Here is a tiny trained network, its code and every weight. The questions are about switching its units off for an input and a target symbol, where a switched-off unit gives its printed mean instead of its output.

import numpy as np


def w(rows, s, z=0):
    codes = np.array(rows[::2]) - 128.0
    scale = np.full(codes.shape[1], s)
    scale[-1] = z or s
    return codes * scale


def f(y):
    return np.maximum(y, 0)


def softmax(a):
    e = np.exp(a - a.max(-1, keepdims=True))
    return e / e.sum(-1, keepdims=True)


def log_softmax(a):
    a = a - a.max(-1, keepdims=True)
    return a - np.log(np.exp(a).sum(-1, keepdims=True))


def net(x, mask):
    ids = ['αβδζηλξπψω'.index(c) for c in x.split()]
    T = len(ids)
    res = E[ids] + P[:T]
    u = 0
    for l in range(3):
        r = res
        for j in range(2):
            rows = slice(4 * j, 4 * j + 4)
            q, k, v = (r @ M[l][rows].T for M in (Q, K, V))
            z = softmax(np.where(np.tri(T) > 0, q @ k.T / 4**0.5, -1e9)) @ v
            o = O[l][rows]
            res = res + np.where(mask[u + j], z, o[:, -1]) @ o[:, :-1]
        u += 2
        y = f(res @ A[l][:, :-1].T + A[l][:, -1])
        res = res + np.where(mask[u : u + 4], y, B[l][:, -1]) @ B[l][:, :-1]
        u += 4
    return log_softmax(res[-1] @ U[:, :-1].T + U[:, -1])


Q, K, V, O, A, B = {}, {}, {}, {}, {}, {}
E = w([
[113,163,139,168,107],'α',
[136,100,77,112,102],'β',
[140,151,89,179,125],'δ',
[146,184,149,150,137],'ζ',
[88,125,106,185,89],'η',
[155,145,105,81,137],'λ',
[133,115,73,167,102],'ξ',
[162,150,87,125,140],'π',
[177,186,251,120,117],'ψ',
[178,164,143,90,149],'ω',
],0.022)
P = w([
[133,14,147,125,216],'0',
[138,90,123,132,168],'1',
[91,162,109,103,100],'2',
[138,115,122,142,176],'3',
[108,178,119,91,87],'4',
[130,133,125,140,181],'5',
[117,176,110,81,71],'6',
[132,140,124,141,181],'7',
[133,173,112,59,58],'8',
[137,145,129,140,182],'9',
[163,153,101,39,47],'10',
[144,140,127,144,176],'11',
[211,111,62,4,36],'12',
[140,148,128,150,178],'13',
],0.015)
Q[0] = w([
[251,178,106,60,180],'0.h0',
[215,167,205,118,134],'0.h0',
[131,118,159,185,151],'0.h0',
[108,194,120,106,180],'0.h0',
[134,108,102,158,181],'0.h1',
[153,144,81,42,39],'0.h1',
[238,125,114,110,4],'0.h1',
[140,73,147,182,155],'0.h1',
],0.012)
K[0] = w([
[221,187,162,100,110],'0.h0',
[171,111,87,119,38],'0.h0',
[113,159,98,173,148],'0.h0',
[197,130,140,129,128],'0.h0',
[147,157,126,155,120],'0.h1',
[163,74,159,94,88],'0.h1',
[208,109,120,6,78],'0.h1',
[125,181,100,124,113],'0.h1',
],0.018)
V[0] = w([
[71,80,107,77,107],'0.h0',
[161,150,114,113,110],'0.h0',
[137,89,128,192,86],'0.h0',
[135,123,175,103,82],'0.h0',
[85,163,101,162,129],'0.h1',
[178,139,127,179,118],'0.h1',
[127,109,135,130,132],'0.h1',
[1,160,143,162,198],'0.h1',
],0.0086)
O[0] = w([
[190,58,181,62,102,19],'0.h0',
[61,191,80,146,166,183],'0.h0',
[166,58,149,165,64,60],'0.h0',
[3,126,157,183,128,253],'0.h0',
[196,101,117,180,104,57],'0.h1',
[64,165,121,253,133,145],'0.h1',
[164,73,152,74,110,127],'0.h1',
[237,22,210,138,64,15],'0.h1',
],0.0051,0.0068)
A[0] = w([
[112,205,120,116,76,86],'0.n0',
[99,109,181,129,138,3],'0.n1',
[133,176,163,111,85,138],'0.n2',
[109,150,130,108,11,92],'0.n3',
],0.013,0.0062)
B[0] = w([
[180,67,133,100,76,248],'0.n0',
[48,126,41,137,67,140],'0.n1',
[110,87,7,117,151,213],'0.n2',
[145,176,101,60,185,173],'0.n3',
],0.011,0.013)
Q[1] = w([
[89,114,164,107,134],'1.h0',
[156,139,171,169,190],'1.h0',
[189,144,129,107,114],'1.h0',
[124,141,111,135,33],'1.h0',
[125,36,101,153,148],'1.h1',
[148,54,159,152,218],'1.h1',
[94,134,112,70,8],'1.h1',
[190,165,172,139,103],'1.h1',
],0.015)
K[1] = w([
[126,105,169,96,182],'1.h0',
[124,182,131,178,153],'1.h0',
[83,112,165,140,105],'1.h0',
[134,89,118,136,53],'1.h0',
[140,94,41,158,43],'1.h1',
[180,224,54,160,63],'1.h1',
[115,4,164,99,156],'1.h1',
[205,109,232,134,130],'1.h1',
],0.013)
V[1] = w([
[110,169,117,188,97],'1.h0',
[193,110,22,121,94],'1.h0',
[227,144,197,145,71],'1.h0',
[103,132,95,149,51],'1.h0',
[169,109,101,45,114],'1.h1',
[57,78,12,79,7],'1.h1',
[68,185,154,2,140],'1.h1',
[83,114,240,181,88],'1.h1',
],0.009)
O[1] = w([
[143,146,98,52,143,85],'1.h0',
[93,167,158,157,173,253],'1.h0',
[67,103,152,131,134,15],'1.h0',
[177,73,194,95,196,142],'1.h0',
[107,63,139,43,118,157],'1.h1',
[35,2,66,200,73,147],'1.h1',
[9,146,160,144,181,167],'1.h1',
[104,196,141,68,39,46],'1.h1',
],0.0081,0.012)
A[1] = w([
[164,131,215,176,76,31],'1.n0',
[204,110,199,104,146,69],'1.n1',
[111,109,203,255,165,137],'1.n2',
[109,60,125,126,117,2],'1.n3',
],0.0089,0.0096)
B[1] = w([
[110,198,170,197,84,129],'1.n0',
[240,149,83,148,161,147],'1.n1',
[206,254,130,65,54,255],'1.n2',
[140,144,98,131,136,157],'1.n3',
],0.0085,0.0095)
Q[2] = w([
[138,89,238,37,219],'2.h0',
[208,18,118,164,254],'2.h0',
[76,197,72,246,145],'2.h0',
[154,188,172,190,148],'2.h0',
[142,150,66,179,132],'2.h1',
[89,84,97,107,95],'2.h1',
[115,148,159,210,159],'2.h1',
[95,138,104,71,159],'2.h1',
],0.012)
K[2] = w([
[102,72,239,55,192],'2.h0',
[136,77,90,222,220],'2.h0',
[10,248,153,191,40],'2.h0',
[152,175,161,130,148],'2.h0',
[90,118,121,186,126],'2.h1',
[126,73,92,83,108],'2.h1',
[120,97,163,194,205],'2.h1',
[88,135,87,91,164],'2.h1',
],0.012)
V[2] = w([
[64,242,172,127,22],'2.h0',
[211,106,127,9,218],'2.h0',
[169,197,31,164,129],'2.h0',
[127,90,96,155,249],'2.h0',
[109,126,33,172,210],'2.h1',
[98,36,254,247,112],'2.h1',
[45,117,212,74,62],'2.h1',
[188,159,50,51,95],'2.h1',
],0.0046)
O[2] = w([
[137,112,190,7,182,131],'2.h0',
[144,214,151,198,153,159],'2.h0',
[230,59,145,121,150,202],'2.h0',
[96,137,114,139,149,142],'2.h0',
[127,94,184,104,102,178],'2.h1',
[75,255,113,123,190,4],'2.h1',
[243,104,164,90,147,70],'2.h1',
[45,169,219,244,182,190],'2.h1',
],0.0056,0.015)
A[2] = w([
[153,86,82,119,175,130],'2.n0',
[154,184,149,99,205,1],'2.n1',
[7,73,91,159,177,110],'2.n2',
[88,141,175,196,104,245],'2.n3',
],0.013,0.0059)
B[2] = w([
[116,132,92,192,168,223],'2.n0',
[28,130,162,182,55,228],'2.n1',
[159,113,202,76,160,254],'2.n2',
[105,105,100,1,113,164],'2.n3',
],0.011,0.009)
U = w([
[211,115,194,110,90,92],'α',
[100,1,187,176,75,160],'β',
[185,117,132,156,121,72],'δ',
[127,86,199,187,77,135],'ζ',
[135,47,139,138,15,118],'η',
[145,141,191,134,193,70],'λ',
[64,50,77,181,49,118],'ξ',
[81,132,72,175,159,80],'π',
[64,155,61,55,69,255],'ψ',
[15,75,127,180,85,75],'ω',
],0.0095,0.0075)

Each question gives the input, a string of symbols that net reads in full, and the target symbol t.
The units are the heads (4 rows each of Q, K, V and O) and the neurons (one row each of A and B). Each row of codes is followed by its name. A weight is (code - 128) times the scale printed after its matrix; where a second scale follows, it is the last column's (O, A, B and U).
mask holds one flag per unit, layer by layer, with each layer's heads first. A switched-off unit (its flag False) gives its mean, the last column of its rows in O or B, instead of its output. The means were averaged over made-up inputs and are rounded, as every weight is.
A unit's drop is (log p(t) with every unit on - log p(t) with that unit switched off) / (log p(t) with every unit on - log p(t) with every unit switched off).
The circuit of an input: a set's keep is (log p(t) with only the set's units on - log p(t) with every unit switched off) / (log p(t) with every unit on - log p(t) with every unit switched off). Starting from the 12 units with the biggest drops (on a tie, the unit counted first), units are removed one at a time, each time the one whose removal leaves the highest keep (on an exact tie, the one counted first), for as long as the keep stays at least 0.8.
units of the circuit, in order: the units of the circuit, biggest drop first
unit that matters most: the unit with the biggest drop
k most important neurons: the k neurons with the biggest drops, biggest first
k most important neurons of layer l: the k neurons of layer l with the biggest drops, biggest first
heads that matter: for each layer, one digit per head in row order, 1 if its drop is at least 0.15 and else 0, layers parted by /
input β ψ ξ β ψ β ζ, target β: heads that matter	00 / 01 / 00
input ψ λ π α α ψ ψ λ λ ψ ψ ω α β, target β: units of the circuit, in order	1.h1; 2.n2
input α ψ λ ψ ψ ψ α ω ψ ψ ξ, target α: unit that matters most	0.n2
input λ ψ ψ ψ ψ ψ ψ β ψ β β π ω, target λ: units of the circuit, in order	0.h1; 2.n2; 1.h1
input η ψ π ψ β ξ ζ ψ ψ, target η: heads that matter	11 / 01 / 01
input ζ α λ ψ ψ λ β ψ η β β π ψ, target ζ: 2 most important neurons	2.n1; 0.n0
input β ψ ψ ψ ψ π ψ ψ α ξ λ ψ ξ, target β: units of the circuit, in order	1.h1; 2.n2
input ψ β ξ α λ ψ λ ψ ψ ξ ζ ζ, target ζ: 4 most important neurons	0.n2; 2.n1; 0.n0; 1.n2
input π η δ λ ψ π ζ β ψ, target π: 2 most important neurons	0.n0; 0.n2
input β π ψ β ψ ψ β, target β: units of the circuit, in order	2.n2; 1.h1
input ψ π β ψ ψ β π δ ζ β β β ω λ, target λ: 3 most important neurons	1.n2; 0.n2; 2.n2
input β ψ ψ β ψ λ ω ψ β ψ ψ ζ ψ, target β: 3 most important neurons	2.n2; 1.n2; 0.n3
input ψ π ζ λ ψ ψ λ ψ β ψ β ψ ψ α, target α: heads that matter	01 / 00 / 10
input δ π ψ β ψ, target δ: unit that matters most	0.n0
input λ ψ λ β ψ ψ ω ψ β, target λ: 2 most important neurons	1.n2; 2.n2
input δ δ ψ ξ λ β π β ζ ψ λ, target δ: 3 most important neurons	0.n2; 0.n0; 1.n2
input ζ ξ ψ β ζ ψ ψ, target ζ: heads that matter	01 / 11 / 11
input π ψ ξ ψ β, target π: 3 most important neurons	0.n0; 0.n2; 1.n2
input π ψ η π π, target π: 4 most important neurons	0.n2; 0.n0; 1.n2; 2.n2
input π β ψ ω λ, target π: 3 most important neurons of layer 0	0.n2; 0.n0; 0.n1
input ψ ψ ψ ψ ψ ξ η, target ψ: 2 most important neurons	0.n1; 0.n3
input π ψ β λ ψ ψ δ, target π: units of the circuit, in order	1.h1; 2.n0; 1.h0
input ω β β ψ π α ψ ψ ψ ψ ξ, target ω: unit that matters most	0.n2
input η ψ β β ψ λ ξ, target η: units of the circuit, in order	1.h1; 0.n2; 0.h0
input η π ψ η ψ, target η: units of the circuit, in order	1.h1; 0.h1
